Here is a tiny trained network, its code and every weight. The questions are about switching its units off for an input and a target symbol, where a switched-off unit gives its printed mean instead of its output.

import numpy as np


def w(rows, s, z=0):
    codes = np.array(rows[::2]) - 128.0
    scale = np.full(codes.shape[1], s)
    scale[-1] = z or s
    return codes * scale


def f(y):
    return y / 2 * (1 + np.tanh(0.7978845608 * (y + 0.044715 * y**3)))


def softmax(a):
    e = np.exp(a - a.max(-1, keepdims=True))
    return e / e.sum(-1, keepdims=True)


def log_softmax(a):
    a = a - a.max(-1, keepdims=True)
    return a - np.log(np.exp(a).sum(-1, keepdims=True))


def net(x, mask):
    ids = ['βγδεζηθλμξπστφψω'.index(c) for c in x.split()]
    T = len(ids)
    res = E[ids] + P[:T]
    r = res
    for j in range(3):
        rows = slice(4 * j, 4 * j + 4)
        q, k, v = (r @ M[0][rows].T for M in (Q, K, V))
        z = softmax(np.where(np.tri(T) > 0, q @ k.T / 4**0.5, -1e9)) @ v
        o = O[0][rows]
        res = res + np.where(mask[j], z, o[:, -1]) @ o[:, :-1]
    y = f(res @ A[0][:, :-1].T + A[0][:, -1])
    res = res + np.where(mask[3:7], y, B[0][:, -1]) @ B[0][:, :-1]
    return log_softmax(res[-1] @ U[:, :-1].T + U[:, -1])


Q, K, V, O, A, B = {}, {}, {}, {}, {}, {}
E = w([
[185,118,91],'β',
[3,73,126],'γ',
[145,94,171],'δ',
[166,123,95],'ε',
[109,78,18],'ζ',
[155,122,226],'η',
[99,220,96],'θ',
[155,128,101],'λ',
[8,163,81],'μ',
[140,231,184],'ξ',
[173,122,92],'π',
[131,68,130],'σ',
[102,245,85],'τ',
[161,122,97],'φ',
[251,164,61],'ψ',
[116,60,139],'ω',
],0.02)
P = w([
[252,171,85],'0',
[193,159,88],'1',
[175,159,83],'2',
[142,154,91],'3',
[130,152,85],'4',
[120,149,106],'5',
[105,145,116],'6',
[83,145,127],'7',
[86,145,122],'8',
[87,142,119],'9',
[86,132,131],'10',
[115,95,112],'11',
],0.0039)
Q[0] = w([
[89,106,95],'head 0',
[141,99,153],'head 0',
[139,127,79],'head 0',
[165,172,116],'head 0',
[154,222,111],'head 1',
[112,138,184],'head 1',
[149,140,183],'head 1',
[124,126,157],'head 1',
[67,96,158],'head 2',
[158,166,183],'head 2',
[85,154,123],'head 2',
[249,124,93],'head 2',
],0.019)
K[0] = w([
[32,95,116],'head 0',
[170,60,177],'head 0',
[226,190,30],'head 0',
[131,186,163],'head 0',
[147,204,90],'head 1',
[72,187,246],'head 1',
[115,159,169],'head 1',
[171,180,125],'head 1',
[200,44,72],'head 2',
[136,187,203],'head 2',
[123,214,68],'head 2',
[54,176,189],'head 2',
],0.012)
V[0] = w([
[145,27,181],'head 0',
[110,141,147],'head 0',
[200,125,152],'head 0',
[45,181,81],'head 0',
[125,89,64],'head 1',
[187,98,136],'head 1',
[105,95,42],'head 1',
[211,46,116],'head 1',
[88,1,60],'head 2',
[88,106,74],'head 2',
[33,199,88],'head 2',
[152,85,95],'head 2',
],0.0085)
O[0] = w([
[113,63,132,69],'head 0',
[108,127,117,121],'head 0',
[172,156,141,163],'head 0',
[65,192,106,121],'head 0',
[153,190,171,132],'head 1',
[54,109,136,152],'head 1',
[183,218,135,128],'head 1',
[63,180,115,153],'head 1',
[159,110,2,2],'head 2',
[103,123,61,90],'head 2',
[14,187,122,147],'head 2',
[204,185,52,99],'head 2',
],0.006,0.0055)
A[0] = w([
[152,9,106,52],'neuron 0',
[155,158,122,3],'neuron 1',
[229,94,208,23],'neuron 2',
[174,187,174,249],'neuron 3',
],0.013,0.0035)
B[0] = w([
[132,207,165,195],'neuron 0',
[195,239,197,130],'neuron 1',
[136,90,10,246],'neuron 2',
[164,86,201,238],'neuron 3',
],0.011)
U = w([
[127,37,111,254],'β',
[46,168,112,149],'γ',
[103,146,150,183],'δ',
[144,129,129,94],'ε',
[9,53,124,113],'ζ',
[132,191,88,112],'η',
[102,221,174,112],'θ',
[169,137,127,60],'λ',
[86,60,212,167],'μ',
[154,141,128,103],'ξ',
[141,140,136,78],'π',
[179,135,117,52],'σ',
[207,187,165,42],'τ',
[115,116,127,99],'φ',
[122,128,135,39],'ψ',
[144,147,140,160],'ω',
],0.011,0.007)

Each question gives the input, a string of symbols that net reads in full, and the target symbol t.
The units are the heads (4 rows each of Q, K, V and O) and the neurons (one row each of A and B). Each row of codes is followed by its name. A weight is (code - 128) times the scale printed after its matrix; where a second scale follows, it is the last column's (O, A, B and U).
mask holds one flag per unit, heads first, then neurons. A switched-off unit (its flag False) gives its mean, the last column of its rows in O or B, instead of its output. The means were averaged over made-up inputs and are rounded, as every weight is.
A unit's drop is (log p(t) with every unit on - log p(t) with that unit switched off) / (log p(t) with every unit on - log p(t) with every unit switched off).
The circuit of an input: a set's keep is (log p(t) with only the set's units on - log p(t) with every unit switched off) / (log p(t) with every unit on - log p(t) with every unit switched off). Starting from all 7 units, units are removed one at a time, each time the one whose removal leaves the highest keep (on an exact tie, the one counted first), for as long as the keep stays at least 0.8.
units of the circuit, in order: the units of the circuit, biggest drop first
k most important neurons: the k neurons with the biggest drops, biggest first
which heads matter: for each layer, one digit per head in row order, 1 if its drop is at least 0.15 and else 0, layers parted by /
drop when u is switched off: that unit's drop, to one decimal
input η θ β ζ δ ζ ε, target τ: which heads matter : 010
input σ δ δ η β β, target β: units of the circuit, in order : (head 2; neuron 2; head 0)
input ε β δ δ μ δ τ μ π, target γ: which heads matter : 001
input η λ β, target β: units of the circuit, in order : (head 2; neuron 2)
input λ π η η σ π, target β: units of the circuit, in order : (head 2; neuron 2; head 0)
input ζ ζ γ φ, target η: which heads matter : 011
input δ β ξ ζ ψ, target τ: which heads matter : 110
input δ ξ ψ η π ξ ξ δ λ, target μ: which heads matter : 001
input ε η η ε, target β: 2 most important neurons : (neuron 2; neuron 0)
input ξ ψ δ ξ ζ φ δ ζ τ, target θ: units of the circuit, in order : (neuron 2; head 2)
input ω ζ ζ δ β π, target τ: 2 most important neurons : (neuron 1; neuron 3)
input π ξ δ, target β: units of the circuit, in order : (neuron 2; head 2; head 0)
input β ξ ξ λ, target μ: units of the circuit, in order : (head 2; neuron 3)
input π τ π β π ξ φ, target μ: units of the circuit, in order : (head 2; neuron 2)
input τ δ β, target θ: which heads matter : 101
input λ ζ π, target τ: which heads matter : 010
input δ η φ, target β: which heads matter : 101
input ξ ε ξ η ζ β, target τ: 2 most important neurons : (neuron 3; neuron 1)
input β σ μ λ ξ π ξ π, target μ: 2 most important neurons : (neuron 2; neuron 0)
input π λ ζ λ, target τ: most important neuron : (neuron 2)
input φ ξ ε β ε, target μ: units of the circuit, in order : (head 2; neuron 3)
input δ γ ω β β θ δ ω θ θ, target θ: units of the circuit, in order : (neuron 2)
input ζ ζ β, target τ: 3 most important neurons : (neuron 1; neuron 2; neuron 3)
input π μ λ, target γ: most important neuron : (neuron 3)
input ε δ π ε δ ζ ψ, target τ: 2 most important neurons : (neuron 1; neuron 3)
input θ ξ μ ε ω η, target β: drop when neuron 2 is switched off : 1.1
